Each row is followed by its class number.
[   2  -83 -405  201 -244 -266   33  -68   86 -147  -66   52  165  144
  484  -27 -246   38 -447    6  120  -19   20 -123 -447  164 -283  190
  -79  256   14 -148] : 11
[  68  -89 -272  312 -473  -92 -178  -31 -115 -168 -198 -148  119   51
  764  -49  117   35  157  116  127 -291  102  133 -437  -97 -351 -188
 -128  277  250 -166] : 1
[ 208   34 -277  330 -505  -50  130  -96  184 -258 -365  -40  232  204
  414   16  -67  142 -153   22   50 -152 -121   55  -71  -93 -241 -111
 -381  327 -126 -117] : 11
[-303  127   -7  -14 -106   -1 -172 -129  -95  -58 -162 -265 -165  -37
  784  278  -59 -104  266   14  218 -118 -145  199 -542 -100  -17 -102
   99 -177  180  -60] : 9
[ -20   30 -359  173 -479 -364  307 -146  -79 -174 -297  -72  281  122
  587   38 -148  123 -434  248   -4 -247  129   -7 -272    8 -236  210
 -173  144 -123 -129] : 7
[ 156  -24 -196  271 -280 -444  212   15   64  274 -153 -116  193  -55
  252   13  -24   85 -513  -13  -55  -55  -41    4 -142  -79   20  -69
 -142  159   18  -42] : 10
[-214  213  223   55 -396  233  173  -92   47 -549 -563 -272  188  -98
  736   52 -421 -208  313  319  277  -96  -84  -80 -540 -128  -31   58
  -15 -343  123   13] : 11
[  27  137 -379  156 -368  -26  238  -35  280 -384  -96   35   27  147
  671  -51 -106   21 -224   59   37   62  231   -2 -473   94 -344   92
  -27   66  137  -65] : 6
[ -38  301  149  -33  -79  384  -84 -106  330 -531 -267 -119 -241  218
  404  141 -367 -112  278 -143  243  141 -274  -67  -85  201  -39  195
    5 -247 -146   76] : 4
[-146  181   87 -179  174  -28  -36  -63  156 -190 -113  -56 -299   96
  153  234 -221   25  162  -66  205   24 -301   11 -374    5   75  207
  111 -162  170   39] : 8
[ 165  276 -376  267 -411  -89  196   23  388 -215 -383 -172   64   78
  396 -118  190   51  -27 -149   40  177   73  170 -244 -134 -191 -112
 -244  107  262  -54] : 1
[-350  154  288   34 -277  410 -165 -123   33 -702 -269 -359  -68   90
  577  144 -292 -463  717  320  224  -29  -55 -119 -480 -190  167  344
   -3  -77 -123  -55] : 10
[ -46  -19  314  156  308  -20 -384 -107   53 -132  226   57 -158  -99
  370   43  364 -143  673  -29  322 -216 -279  273 -302 -275  256   91
    7 -180   16  -53] : 2
[-130   19  -22   54 -131  229 -491  -53   48    0  -70  -44 -230  136
  439   95 -242 -120  383  -65  318 -138 -311  190 -206    9  120   44
  -44 -123   42  -77] : 1
[  -9  230  283  108  -39  224 -231  -75  247 -670 -272  -96  -38  136
  501   43  -71 -105  490   62  320  123 -127   95 -507 -113   17  255
  -85 -182    5   23] : 1
[   4  411 -278   96 -355  504  -49 -113  171 -191  -87   91 -207  -35
  506  240 -158  -93   73 -277  290   -7 -106  230 -176  -72  -85 -242
  -45 -174  -65 -106] : 9
[  48  155 -112  -36 -278  282 -333  -26   86  -39    7  -70 -119   77
  304  273  250  -91  391 -136  220  -99  -42   93 -407   12  -68   22
  205   42  264 -381] : 0
[  -4  108   15  -28  -24  220 -217  -43  237 -414   78   46 -471  171
  508  -42   88 -170  426  -81  379  110 -111  152 -221    2   -1  183
  150  -70  180  -35] : 6
[ 141  237 -194  263 -364  -52  -83   17  236 -349 -210 -146  -64  205
  533 -105  389   31  272 -174   42  -74   78  226 -264  -99 -301 -186
 -149  214  117 -177] : 4
[ 213  -43  135  317 -249   49 -195   25    5  -91   66   20   -4 -145
  459    4  232  -53  198  -20  318 -176  -16  104 -363 -283  -38   32
   42   85  144 -135] : 3
[  73   34 -370  246 -381 -292   84   99   87  -92 -218 -144  214   -3
  343 -137 -256   15 -530  147   -2   -5  317  -73 -339  -57  -56  396
 -155   85   80   51] : 9
[  21  197 -252  191 -340 -289  152   31  220 -259 -311 -213   71  136
  314  -98   13   -3 -137  -24  -84   11   88   52 -132   11 -181  -24
 -227  197   25    3] : 3
[  35  276 -134  293 -406 -197 -133   47  242 -293 -210 -197   29    3
  698  -36  301   54   72   -3    1  -29  183  281 -570 -288 -264 -128
 -218  138  274  -60] : 3
[ -11  152 -709  158 -364  219 -160  -35  345 -251  -82  172 -107  303
  615    6  190  160  -13 -173   60   76   48  384 -220  -61 -244 -229
 -273  142   -4 -255] : 5
[ -63  230 -545   83 -462  122  268   14  167 -252 -302  -86  211   98
  550   65 -518   79 -565    3 -107   53  309  -37 -390   -7 -163  206
 -197   11 -274  -24] : 8
[  82  267 -282  289 -417  206  -10  -22  180 -591 -211 -145  191   78
  899  -79   30  -87  233  -49   60  -32  355   95 -581  -25 -305  -10
  -71   23  -65 -122] : 4
[   3  101 -161  221 -260 -102 -121 -148   61 -305 -188 -249  -29  249
  693   39  191   50  213  -67  105   19   92  145 -374  -65 -361  -59
 -137  201  110  -61] : 8
[-195  169 -453   67 -257 -198  259   17   16 -132 -110   54   73 -164
  463  -30 -243  -34 -280    7  -41 -104   15  145 -402 -200  -97 -339
 -166  164 -119  -79] : 0
[ -68   28 -415  139 -441 -227  357  -50  -59  141 -260  -41  141 -104
  438   95   58  113 -273  126  -73 -157   19  268  -82 -217 -203 -364
 -233  153    0  -72] : 8
[ -50  219 -169  128 -380  359 -394  -98   61 -293 -139    7  -49   97
  462  165  -29  -37  429   24  288 -213  -64  221 -410 -293  -17   -7
 -169  -76  104 -205] : 0
[ -37  -64   80   22 -139   92 -179  -55  -71 -179 -107 -136  -54   50
   70   92 -274 -190  173  175  201 -179 -111 -171 -144   64  150  421
   46  -54  115  -10] : 0
[  18  115 -340  243 -498  183 -239   25  369 -415 -302 -181  146  213
  781  -62   37   14  131   -8   33   -9  118  142 -432  -40 -259  135
 -253  134  -64 -216] : 8
[-139   96 -321  209 -159  -56  230  -85  245 -347 -207 -110  219   54
  657 -152 -120    2 -147    1  -58   74  160  -27 -373    2 -121   98
 -181  -67 -101   -7] : 5
[ 103  147 -256  152 -101  109 -115   94  126 -355   37   68   88  -79
  724 -186  281 -111   74 -119   80   47  212  296 -699 -150   -8 -100
   22  138   36 -146] : 5
[ 254  409 -160  237 -523 -148  301  -72  371 -600 -421 -233  -21  321
  442   21   99  197 -113   -4    0    4  224 -162  122   52 -658   73
 -245  172    5   26] : 8
[-133  340  212   -4 -293  285  113 -204  -68 -620 -327 -233 -124  225
  562  185 -170 -243  550  149  352 -120    3 -127 -104   47 -210   49
  106 -240 -120  -39] : 8
[-240  414   -9 -183 -165  417   42 -123  355 -689 -340  -93 -177   90
  392  -95 -262 -199  595  -28  217  138 -116   82 -463   41  155  225
   67 -369  175  -80] : 7
[-232  259  166   37  -50   10 -236 -173   37 -248  -31  -95 -246   23
  428  139   17 -189  362  -18  295    0 -169  209 -413 -162  137  -12
  -13 -186   35  -80] : 2
[ 194  328  192  164   -2  -23   35   94  514 -319 -160  -99 -103 -164
  197 -110  212 -138  300 -297  286  173 -240   38 -549 -229   74  105
   57   23  337  -73] : 11
[-118   78 -333  -42 -396   -9  329  -41 -175 -178 -151  -99  -16   30
  590  134 -540  -44 -633  229  -23 -179  289 -228 -186  155 -160  180
   66  -60 -117   34] : 6
[ 149  103 -173  418 -394 -466 -124    2  207 -167 -311 -328  304   40
  562 -120    8   67 -144  -44  -12  -64   90    8 -543 -126 -283  175
 -295  384  122  -15] : 10
[ 296   17 -433  179 -430 -296  273  133  227  104   24  141  133 -165
  549  -76 -164  157 -570  -40   24 -270   54  -39 -285   -2 -227   69
    4  314    0 -136] : 2
[-317  293  -99  -72 -265  410 -204  -86  189 -415 -250 -182 -273  203
  624  223 -465 -199  169   76  254  132  -36   35 -336   52   33  232
   -8 -378  -65  -11] : 8
[-274  266  165   90 -145 -171 -102 -164   12 -368 -244 -264 -105  102
  365   36  -38 -198  289   64  186  -71 -163   47 -349  -99  -11  107
  -95  -37  -19  -70] : 7
[-178   62 -250  252 -436 -265   46  -18  -83  -46 -148 -147  180  -97
  663 -129   72  -68  250  118   60 -226  191  254 -593 -217 -251 -338
  -79  147  225 -158] : 2
[  22  100  316   69 -255  250  -86  -95  246 -456 -334 -217 -119  183
  394  107 -127  -16  407  139  258  -27 -245 -175 -134  -37 -120  266
  -15 -153  173    5] : 4
[  81  103 -169  310 -231 -286 -192  -18   -9 -183 -165  -52   82    1
  447 -140  372   96  258  -79   71 -189   64  371 -242 -254 -261 -325
 -270  217  105  -87] : 10
[ 170  214 -249  253 -400  -44  330    0  413 -359 -389 -205  206   29
  621  -99 -152   39 -320  -35  -29  154  110   -5 -492  -91  -45  109
 -199   40   53   24] : 6
[ 277  216 -330  151 -471  254  211    9  405 -690 -513 -202  190  124
  695  -96 -157  124    5 -158   56   82  133  -11 -631    8 -171  194
  -93   96  163 -110] : 0
[-610  241   -6 -222 -321   91  -51 -248 -130  -20 -358 -233   13  104
  309  339 -603 -200  161  213   41 -161 -265   10 -232   74   62  107
  -99 -211 -180  -71] : 4
[  64  -27 -441  268 -458 -238   46  -24   81    1  -98   54  289  -34
  581  -53   -8  158 -271  125   20  -79  161  216 -435 -217 -234  -93
 -251  263   43 -123] : 2
[ 212   16 -310  237 -308 -179  104   16  231    8  -37   21  189  -99
  372 -127 -110   -4 -303  -90   48 -105  -36  -24 -233  -55    6  197
 -126  292  -90  -83] : 9
[-310  428   22  245 -428  361 -267 -137  181 -746 -251 -120   80  132
  732   -8 -136 -378  488  118  265 -121   67   83 -371 -128 -188   67
 -269 -165 -386 -165] : 6
[-213  133  -36   53 -256  -26 -354  -68 -292   34   90 -119 -202  -15
  486  338  185 -187  300  147  261 -293   72  166 -522 -249   17 -236
  147    1  137 -321] : 6
[-313  308  -34   -4 -270  109  -52  -65  149 -288    2   50   77  168
  376  189 -669 -273 -398   98  210  -35  -64 -335 -238   49  -53  612
  -77  -38 -632 -105] : 3
[ 172  242  -24  159   11  226 -384  -57  361 -274  298  262 -387  -46
  503   64  242  -73  409 -308  384  -59 -287  239 -170 -238  -26    6
  -32   78  -63 -124] : 10
[ 117   44 -287  214 -424  -57  190    0  159 -326 -235  -54  229   21
  684  -56 -213   90 -410    7   80  -48   97  -84 -563  -34 -313  231
  -91  249   25  -75] : 9
[ 444  233 -335  561 -375 -202   70   29  511 -250   22  145   56   27
  544 -243  391  177 -164 -221   60   22  234  152   31  -43 -436 -205
 -269  164  -37  -64] : 5
[-115  159  -52   17 -110 -224   61   82  162  180  -73  -70 -273 -146
   48  -32 -106 -158   86   71  216   74 -155  150 -168 -209  216    5
   51 -155  427  118] : 9
[ 186    6 -458  306 -204 -435  -96  111   90  -12  218  279  -25    6
  266 -137  278   90 -387 -115   66  -83   52  228 -238 -231 -318 -134
 -217  590  -44 -153] : 10
[-111   -6   95  241 -281 -453 -150 -112 -386  204  -15  -90  136  -39
  216  181  235 -150  223  240  261 -458  -75  135 -134 -356   32  -56
  -93  189 -120 -212] : 3
[  56  155  302  276 -383  412 -286 -183  -44 -559 -303 -305   -6  303
  464  192  100 -204  468   64  406  -82    8 -156 -259   26 -171  208
   32 -159   64 -188] : 9
[ 280  184 -267  331 -257 -416 -168  130   78 -196  -78   53  153  -56
  294 -231  266  134 -246 -133   58 -134  123  167 -454 -237 -369 -126
 -245  457  150  -75] : 4
[ -78  275  -31   78 -115   24  143  -31  408 -217 -138  -30 -177 -168
  471  -30 -299 -104  161 -167  201   79 -149   43 -433   88  -43  135
   72 -248  219   50] : 1
[ 335   87 -180  243 -320  265 -336  -65  216  -77    2  133  -43  101
  453  223  -27  145  -97 -208  381 -103 -184   59 -225 -127 -138  193
  -97   65   -8 -182] : 0
[-124  -24  145  -58 -184  288 -187  -30   45 -125 -180  -76 -236  220
  330  252 -234  -48  236  234  241 -118 -217   79  -74  -80  186  159
   12 -259   10  -31] : 6
[-510  252  245  -49 -134   74  111 -120   -8 -472 -264 -189   -4  -23
  433  151 -725 -356  -32  363  145  -49  -82 -204 -414 -119  219  404
  -85 -317 -320  107] : 11
[-136  135  -68  110 -169  136 -190   11   91 -113   94    8 -108 -108
  441   21 -160 -287  283  -55  212 -163 -133   88 -429  -81   74  -17
   67   59  -41 -134] : 9
[ 138  371 -181  124 -216  406  132  -58  454 -383   -8  188 -281   34
  157   54  -91  -72  -21 -338  202  179 -120   20  -75  125  -65 -131
   11 -152    2 -118] : 9
[-392  282  207  -37  -85  -25 -303 -110   76 -233  -99 -181 -172    6
  646  134 -171 -206  486    1  232    8 -187  215 -656 -132   40  -59
   38 -147   78  -47] : 3
[  79  -65  200  245  -51 -118 -295   88  -22   41  126 -130   -9 -243
  406  -42  -15 -225  292   98  314 -194  -21  -78 -613 -120   79  167
  241  -42  424  -14] : 9
[-194   79   27  -25 -286  101  -32  -24   80 -177 -302 -107   99  -32
  456  100 -468 -134  -35  198  126  -99 -187   25 -201  -30  177  230
 -115 -163 -209   14] : 3
[ 198  174 -175  284 -275  -65  240   55  273 -176 -108   80   32   -2
  443 -193  191   -8  -34  -87   35  -91   -2  266   -9 -226  -85 -238
 -238  120 -155    4] : 6
[ -69  341  -76  209 -512  272  -81    8  413 -436 -177   63   98  205
  231 -114 -406 -158 -107   75  188    4   58 -251  198   14 -131  345
 -279 -192 -465 -118] : 3
[  49  300  -11   46 -144  109 -237  -62  274 -498 -245    0   15  170
  372   65 -428  -57  -51  -36  331  151 -110  -36 -351   -2   16  394
 -143  -57 -217    9] : 11
